Here is a tiny trained network, its code and every weight. The questions are about switching its units off for an input and a target symbol, where a switched-off unit gives its printed mean instead of its output.

import numpy as np


def w(rows, s, z=0):
    codes = np.array(rows[::2]) - 128.0
    scale = np.full(codes.shape[1], s)
    scale[-1] = z or s
    return codes * scale


def norm(h):
    return h / np.sqrt((h * h).mean(-1, keepdims=True) + 1e-5)


def f(y):
    return y / 2 * (1 + np.tanh(0.7978845608 * (y + 0.044715 * y**3)))


def softmax(a):
    e = np.exp(a - a.max(-1, keepdims=True))
    return e / e.sum(-1, keepdims=True)


def log_softmax(a):
    a = a - a.max(-1, keepdims=True)
    return a - np.log(np.exp(a).sum(-1, keepdims=True))


def net(x, mask):
    ids = ['αβγεζηλμπστψω'.index(c) for c in x.split()]
    T = len(ids)
    res = E[ids] + P[:T]
    r = norm(res)
    for j in range(2):
        rows = slice(4 * j, 4 * j + 4)
        q, k, v = (r @ M[0][rows].T for M in (Q, K, V))
        z = softmax(np.where(np.tri(T) > 0, q @ k.T / 4**0.5, -1e9)) @ v
        o = O[0][rows]
        res = res + np.where(mask[j], z, o[:, -1]) @ o[:, :-1]
    y = f(norm(res) @ A[0][:, :-1].T + A[0][:, -1])
    res = res + np.where(mask[2:6], y, B[0][:, -1]) @ B[0][:, :-1]
    return log_softmax(norm(res)[-1] @ U[:, :-1].T + U[:, -1])


Q, K, V, O, A, B = {}, {}, {}, {}, {}, {}
E = w([
[166,134,92,163,167,88,128,96,116,133],'α',
[144,130,195,141,166,189,3,150,158,126],'β',
[196,87,55,167,167,104,153,125,127,147],'γ',
[242,122,146,122,150,123,156,139,171,172],'ε',
[124,142,109,143,121,132,63,63,220,116],'ζ',
[146,176,134,98,147,62,155,183,123,174],'η',
[114,90,120,226,124,176,103,148,114,138],'λ',
[116,115,60,142,64,144,84,139,104,170],'μ',
[122,32,158,157,83,68,125,175,182,91],'π',
[90,31,113,141,85,134,97,99,62,137],'σ',
[114,130,177,111,99,110,194,113,87,126],'τ',
[145,143,106,76,145,192,148,147,146,6],'ψ',
[117,93,120,80,149,186,175,120,79,103],'ω',
],0.027)
P = w([
[212,217,24,238,223,43,97,146,31,106],'0',
[203,179,68,218,174,88,95,141,53,97],'1',
[164,137,93,175,119,122,105,142,76,113],'2',
[158,110,126,170,70,141,125,144,97,106],'3',
[163,72,147,170,30,147,128,144,119,116],'4',
[175,57,156,151,12,167,140,137,139,102],'5',
],0.011)
Q[0] = w([
[141,140,182,34,160,89,92,207,159,166],'head 0',
[80,70,64,180,149,131,112,150,3,181],'head 0',
[17,190,174,42,220,133,103,86,163,198],'head 0',
[213,99,115,98,167,218,130,107,227,70],'head 0',
[14,153,21,175,165,167,109,98,14,142],'head 1',
[91,152,212,66,173,217,74,71,249,188],'head 1',
[232,42,134,201,33,158,114,55,58,103],'head 1',
[99,177,76,146,55,159,92,186,161,24],'head 1',
],0.036)
K[0] = w([
[154,134,135,166,156,115,82,159,131,183],'head 0',
[94,134,162,41,139,165,205,133,73,53],'head 0',
[213,189,70,141,223,94,124,106,103,150],'head 0',
[93,76,147,149,76,183,31,118,154,140],'head 0',
[86,132,88,70,148,110,158,81,41,84],'head 1',
[215,174,89,170,148,128,57,31,171,151],'head 1',
[119,92,170,86,1,210,160,115,150,88],'head 1',
[112,53,94,113,121,64,103,115,171,52],'head 1',
],0.042)
V[0] = w([
[206,171,139,131,82,137,134,187,90,221],'head 0',
[157,139,114,16,92,59,87,96,131,122],'head 0',
[157,82,145,75,159,155,193,243,114,159],'head 0',
[31,123,129,136,112,120,140,159,59,132],'head 0',
[130,151,168,176,73,91,145,46,164,84],'head 1',
[157,182,95,5,19,37,59,178,104,125],'head 1',
[107,136,75,185,57,177,163,158,96,171],'head 1',
[114,100,182,61,151,68,165,49,91,113],'head 1',
],0.028)
O[0] = w([
[202,160,195,109,84,66,100,152,134,101,116],'head 0',
[166,197,147,155,155,205,144,73,141,131,24],'head 0',
[193,123,138,104,112,104,114,220,8,114,125],'head 0',
[71,98,132,210,138,160,81,142,91,86,77],'head 0',
[88,117,116,117,179,94,91,131,181,131,141],'head 1',
[167,161,94,32,67,29,69,199,103,194,123],'head 1',
[114,180,48,149,92,197,109,72,149,163,160],'head 1',
[85,148,137,78,176,53,199,90,127,135,8],'head 1',
],0.016,0.011)
A[0] = w([
[34,159,235,131,124,51,139,81,94,150,2],'neuron 0',
[63,145,131,160,120,97,120,65,74,188,48],'neuron 1',
[128,82,169,142,147,149,186,120,88,254,56],'neuron 2',
[97,164,160,75,157,180,196,119,14,40,66],'neuron 3',
],0.047,0.0087)
B[0] = w([
[133,173,96,118,80,64,74,61,103,4,176],'neuron 0',
[214,55,157,91,170,130,101,92,109,173,174],'neuron 1',
[164,167,41,102,141,141,50,217,127,122,186],'neuron 2',
[59,66,196,105,48,212,218,144,89,137,250],'neuron 3',
],0.035,0.022)
U = w([
[52,203,146,129,170,90,174,120,189,174,254],'α',
[123,153,254,118,144,173,42,168,175,97,94],'β',
[203,89,44,172,87,99,225,124,136,113,81],'γ',
[179,86,82,48,56,114,194,139,218,92,16],'ε',
[127,122,109,121,131,119,153,126,150,144,110],'ζ',
[155,197,193,124,146,52,170,163,107,202,208],'η',
[66,130,102,230,131,153,104,136,108,91,110],'λ',
[107,157,103,152,14,135,84,104,129,201,71],'μ',
[75,57,93,188,99,12,146,163,123,174,141],'π',
[133,92,154,117,162,138,91,87,87,211,118],'σ',
[103,140,120,96,110,95,106,76,101,72,130],'τ',
[149,119,72,19,190,211,95,176,131,49,82],'ψ',
[78,123,154,76,116,167,188,159,96,147,189],'ω',
],0.009,0.0077)

Each question gives the input, a string of symbols that net reads in full, and the target symbol t.
The units are the heads (4 rows each of Q, K, V and O) and the neurons (one row each of A and B). Each row of codes is followed by its name. A weight is (code - 128) times the scale printed after its matrix; where a second scale follows, it is the last column's (O, A, B and U).
mask holds one flag per unit, heads first, then neurons. A switched-off unit (its flag False) gives its mean, the last column of its rows in O or B, instead of its output. The means were averaged over made-up inputs and are rounded, as every weight is.
A unit's drop is (log p(t) with every unit on - log p(t) with that unit switched off) / (log p(t) with every unit on - log p(t) with every unit switched off).
The circuit of an input: a set's keep is (log p(t) with only the set's units on - log p(t) with every unit switched off) / (log p(t) with every unit on - log p(t) with every unit switched off). Starting from all 6 units, units are removed one at a time, each time the one whose removal leaves the highest keep (on an exact tie, the one counted first), for as long as the keep stays at least 0.8.
circuit, biggest first: the units of the circuit, biggest drop first
most important unit: the unit with the biggest drop
k most important neurons: the k neurons with the biggest drops, biggest first
which heads matter: for each layer, one digit per head in row order, 1 if its drop is at least 0.15 and else 0, layers parted by /
drop when u is switched off: that unit's drop, to one decimal
input λ ψ ε τ π ε, target ψ: 2 most important neurons : neuron 3; neuron 2
input π λ ψ τ γ ε, target π: which heads matter : 10
input ζ β ε η ζ σ, target σ: which heads matter : 00
input ψ ψ ζ ζ β ψ, target ε: circuit, biggest first : head 0; neuron 2; neuron 3
input ω ω ζ σ μ α, target σ: circuit, biggest first : neuron 1; head 1
input ω π γ σ γ γ, target σ: circuit, biggest first : neuron 1; head 1; head 0
input σ η ω π μ μ, target π: circuit, biggest first : head 1; neuron 3; neuron 2; neuron 0
input π ψ α, target ψ: circuit, biggest first : head 0; neuron 2
input ψ γ σ λ, target σ: most important unit : neuron 1
input μ π ε, target ψ: circuit, biggest first : neuron 2; head 0
input τ ω π γ β, target β: 2 most important neurons : neuron 3; neuron 2
input ψ π η σ, target σ: which heads matter : 01
input μ λ γ ψ ψ, target π: circuit, biggest first : head 0; neuron 3
input β ω ψ γ ψ, target ε: circuit, biggest first : head 0; neuron 3; neuron 2
input π ζ ζ ε ψ ε, target α: circuit, biggest first : head 0
input γ μ γ, target μ: drop when neuron 1 is switched off : 0.0
input β ζ β λ γ γ, target λ: drop when head 1 is switched off : 1.0
input ψ γ ψ ψ π τ, target τ: drop when head 1 is switched off : 1.3
input η ε σ γ ψ, target λ: drop when head 0 is switched off : 1.1
